[[-61 -58 -23  23]
 [ 31 -17 -54 -64]
 [-52 -12  34  63]]
=>
[[ 31 -17 -54 -64]
 [-61 -58 -23  23]
 [-52 -12  34  63]]

[[ 20  30   0  45  58  16  12   7  28  17  59  11  13 -27  13]
 [ -6   0 -22 -20  66   3   3 -23  45 -27  51 -10 -33   4  -7]]
=>
[[ -6   0 -22 -20  66   3   3 -23  45 -27  51 -10 -33   4  -7]
 [ 20  30   0  45  58  16  12   7  28  17  59  11  13 -27  13]]

[[ 20 -55 -11  -3 -38   9   5 -57 -41  27  29  29 -27]
 [-22   8 -38 -57 -31 -41 -55 -41  22 -57 -45 -25 -15]
 [ -7 -18 -14  29  24  -9  22  37 -39  13  11 -20 -45]
 [ -6  15  17 -16 -24  12 -11 -63  31   3  -3  22  44]]
=>
[[-22   8 -38 -57 -31 -41 -55 -41  22 -57 -45 -25 -15]
 [ -7 -18 -14  29  24  -9  22  37 -39  13  11 -20 -45]
 [ 20 -55 -11  -3 -38   9   5 -57 -41  27  29  29 -27]
 [ -6  15  17 -16 -24  12 -11 -63  31   3  -3  22  44]]

[[  7 -21 -13  31   1  47 -25  24 -47 -30  -3]
 [ 10  61   9  50  -3   2  -1  14 -52 -12  -8]
 [ -5  53 -32 -24  -7  39  25 -21  62  -2 -11]
 [ -4  16   4  37   1  -8  -4 -25 -25   9 -11]
 [ -6  30 -67  48  11  24  21 -46  15  39 -30]
 [ -6  32 -10  39  14 -75   5 -16 -69   6 -26]
 [  1  24  39  63   1 -10 -20  -8 -24  35   6]
 [ 10  45   6  40  19   3 -30  23 -75  26  13]]
=>
[[ -6  30 -67  48  11  24  21 -46  15  39 -30]
 [ -5  53 -32 -24  -7  39  25 -21  62  -2 -11]
 [  7 -21 -13  31   1  47 -25  24 -47 -30  -3]
 [ -6  32 -10  39  14 -75   5 -16 -69   6 -26]
 [ -4  16   4  37   1  -8  -4 -25 -25   9 -11]
 [ 10  45   6  40  19   3 -30  23 -75  26  13]
 [ 10  61   9  50  -3   2  -1  14 -52 -12  -8]
 [  1  24  39  63   1 -10 -20  -8 -24  35   6]]

[[-55  29 -34 -26  -3 -28  73 -54  39 -46  -2]
 [ 53 -20  25 -37  11 -27  15   7  -2  16 -22]
 [ -9  -9  33 -27  38 -42  48 -62  77 -39  51]
 [ 44 -42  30 -29   7 -22  16 -11  -2  32 -15]
 [ 28 -20  -4  18 -12 -31  40 -35  17  19   6]]
=>
[[-55  29 -34 -26  -3 -28  73 -54  39 -46  -2]
 [ 28 -20  -4  18 -12 -31  40 -35  17  19   6]
 [ 53 -20  25 -37  11 -27  15   7  -2  16 -22]
 [ 44 -42  30 -29   7 -22  16 -11  -2  32 -15]
 [ -9  -9  33 -27  38 -42  48 -62  77 -39  51]]

[[-49 -18  -2]
 [ 79 -16  58]
 [ 12  53  30]]
=>
[[-49 -18  -2]
 [ 12  53  30]
 [ 79 -16  58]]
---
[[ 38 -20 -73  42  33]
 [-71  31   9 -56 -28]
 [ 55  74 -14  -1   7]
 [ 22 -87 -41  56  37]
 [-33  -7  72  -1  -3]]
=>
[ 33 -56 -14 -87 -33]

[[ 16  64 -44 -21  -3]
 [ 17  15   7 -38  14]]
=>
[ -3 -38]

[[ 21   0 -59  39]
 [ 15 -25 -43  17]
 [  0 -30  22 -24]
 [ 24 -36 -78  30]]
=>
[ 39 -43 -30  24]

[[-10  42 -31]
 [ -9  21  34]
 [ -6  44  63]]
=>
[-31  21  -6]

[[ 33  38]
 [-37 -76]
 [  7  47]
 [ 15  39]]
=>
[ 38 -37]

[[ 79  58]
 [-15 -37]
 [ 54 -58]
 [ -8 -66]
 [ 27 -11]]
=>
[ 58 -15]

[[ -7  13  30 -45]
 [ -2 -26  62 -63]
 [-22  56  29 -45]
 [ -7 -13  42 -49]
 [-34  82  -1 -30]]
=>
[-45  62  56  -7]

[[  1   0]
 [ 62 -64]
 [ -1  -5]]
=>
[ 0 62]
---
[[-30  15  -4   0  16   5  33 -26   4]
 [  4   5 -28  30  26  20 -21  -7 -38]
 [ -1  66   4  21 -45  26  34 -37  16]
 [ 21  57  13 -33 -54  -3   8  -4 -30]
 [-19 -24  17 -24 -10 -19  11  20  18]
 [  4   7  17 -22 -27 -29 -15 -30 -10]]
=>
[[-26   4 -30  15  -4   0  16   5  33]
 [ -7 -38   4   5 -28  30  26  20 -21]
 [-37  16  -1  66   4  21 -45  26  34]
 [ -4 -30  21  57  13 -33 -54  -3   8]
 [ 20  18 -19 -24  17 -24 -10 -19  11]
 [-30 -10   4   7  17 -22 -27 -29 -15]]

[[ 10 -17  52  -1  15  76 -16]
 [-50 -14 -42 -40  41  -4   0]
 [  8 -51  47  -7  57  33 -16]]
=>
[[ 76 -16  10 -17  52  -1  15]
 [ -4   0 -50 -14 -42 -40  41]
 [ 33 -16   8 -51  47  -7  57]]

[[ 29  -1  19  60]
 [ -6 -27 -13   4]
 [-36 -16 -23  -7]
 [-27 -30 -82 -32]
 [ -6 -27  -1  -8]
 [-18   9 -19  -6]]
=>
[[ 19  60  29  -1]
 [-13   4  -6 -27]
 [-23  -7 -36 -16]
 [-82 -32 -27 -30]
 [ -1  -8  -6 -27]
 [-19  -6 -18   9]]

[[ -1  66  42  35  24 -34]
 [-38  59  33  19 -33  31]
 [-44  59  22  53  51  16]
 [ 66  19 -40   6  36 -67]
 [ 46 -35   7 -37  54 -20]]
=>
[[ 24 -34  -1  66  42  35]
 [-33  31 -38  59  33  19]
 [ 51  16 -44  59  22  53]
 [ 36 -67  66  19 -40   6]
 [ 54 -20  46 -35   7 -37]]

[[ 50 -27  49  26 -26 -18  80 -24]
 [-55  38  76 -39  39 -31  32 -16]
 [ 13 -22  44 -28  28   0  48  34]
 [-37  12  -1 -15   9 -20  37  -9]
 [-23  47 -22   7 -20  -8 -36 -20]
 [-22  -8  29 -29 -16  26 -15 -56]]
=>
[[ 80 -24  50 -27  49  26 -26 -18]
 [ 32 -16 -55  38  76 -39  39 -31]
 [ 48  34  13 -22  44 -28  28   0]
 [ 37  -9 -37  12  -1 -15   9 -20]
 [-36 -20 -23  47 -22   7 -20  -8]
 [-15 -56 -22  -8  29 -29 -16  26]]

[[-16  -8  61  60 -57  19 -50 -18 -43  30 -19  41 -16  -6]
 [ 29 -15  76   0 -35  40 -30 -21 -75   8 -12  43 -11 -22]
 [  4 -12  72  37 -50  30 -44 -20 -60  21 -17  44 -14 -14]
 [ 18   8 -59 -64  58 -18  51  16  39 -30  19 -40  17   5]]
=>
[[-16  -6 -16  -8  61  60 -57  19 -50 -18 -43  30 -19  41]
 [-11 -22  29 -15  76   0 -35  40 -30 -21 -75   8 -12  43]
 [-14 -14   4 -12  72  37 -50  30 -44 -20 -60  21 -17  44]
 [ 17   5  18   8 -59 -64  58 -18  51  16  39 -30  19 -40]]
